Here is a tiny trained network, its code and every weight. The questions are about switching its units off for an input and a class, where a switched-off unit gives its printed mean instead of its output.

import numpy as np


def w(rows, s, z=0):
    codes = np.array(rows[::2]) - 128.0
    scale = np.full(codes.shape[1], s)
    scale[-1] = z or s
    return codes * scale


def f(y):
    return y / 2 * (1 + np.tanh(0.7978845608 * (y + 0.044715 * y**3)))


def log_softmax(a):
    a = a - a.max(-1, keepdims=True)
    return a - np.log(np.exp(a).sum(-1, keepdims=True))


def net(x, mask):
    res = np.array(x, float).reshape(1, 3) / 4 @ E
    y = f(res @ A[0][:, :-1].T + A[0][:, -1])
    res = res + np.where(mask, y, B[0][:, -1]) @ B[0][:, :-1]
    return log_softmax(res[-1] @ U[:, :-1].T + U[:, -1])


A, B = {}, {}
E = w([
[206,236,108],'x0',
[198,136,211],'x1',
[254,23,15],'x2',
],0.0063)
A[0] = w([
[180,248,72,153],'neuron 1',
[29,62,17,254],'neuron 2',
[40,204,207,89],'neuron 3',
[176,85,96,14],'neuron 4',
[199,117,57,62],'neuron 5',
[55,190,198,7],'neuron 6',
[187,202,67,146],'neuron 7',
[26,207,209,92],'neuron 8',
[230,254,143,187],'neuron 9',
[11,56,90,249],'neuron 10',
[173,230,61,121],'neuron 11',
],0.0081,0.0041)
B[0] = w([
[112,47,210,194],'neuron 1',
[195,128,224,254],'neuron 2',
[254,92,94,215],'neuron 3',
[125,128,13,143],'neuron 4',
[180,51,72,177],'neuron 5',
[216,54,43,175],'neuron 6',
[160,55,175,178],'neuron 7',
[234,24,86,226],'neuron 8',
[114,62,226,221],'neuron 9',
[135,88,218,240],'neuron 10',
[87,7,177,175],'neuron 11',
],0.0072,0.0065)
U = w([
[191,112,82,134],'0',
[134,155,206,245],'1',
[101,97,200,123],'2',
[97,198,144,199],'3',
[56,216,68,3],'4',
[56,255,41,3],'5',
],0.0097,0.005)

Each question gives the input, the list of numbers given to net, and the class t.
The units are the neurons (one row each of A and B). Each row of codes is followed by its name. A weight is (code - 128) times the scale printed after its matrix; where a second scale follows, it is the last column's (A, B and U).
mask holds one flag per neuron, in row order. A switched-off neuron (its flag False) gives its mean, the last column of its row in B, instead of its output. The means were averaged over made-up inputs and are rounded, as every weight is.
A unit's drop is (log p(t) with every unit on - log p(t) with that unit switched off) / (log p(t) with every unit on - log p(t) with every unit switched off).
top k neurons: the k neurons with the biggest drops, biggest first
drop of u: that unit's drop, to one decimal
input [8,3,-6], class 2: top 3 neurons => [neuron 9; neuron 1; neuron 11]
input [-1,-2,3], class 3: top neuron => [neuron 8]
input [7,-5,-8], class 0: top 2 neurons => [neuron 8; neuron 3]
input [8,2,-6], class 2: top 2 neurons => [neuron 9; neuron 1]
input [7,-6,2], class 2: top 2 neurons => [neuron 11; neuron 1]
input [-7,-5,-7], class 0: top 2 neurons => [neuron 8; neuron 3]
input [0,1,1], class 3: drop of neuron 11 => 0.1
input [7,-5,6], class 2: drop of neuron 2 => 0.0
input [-3,-2,0], class 3: drop of neuron 1 => 0.2
input [-3,-4,-8], class 0: drop of neuron 8 => 0.2
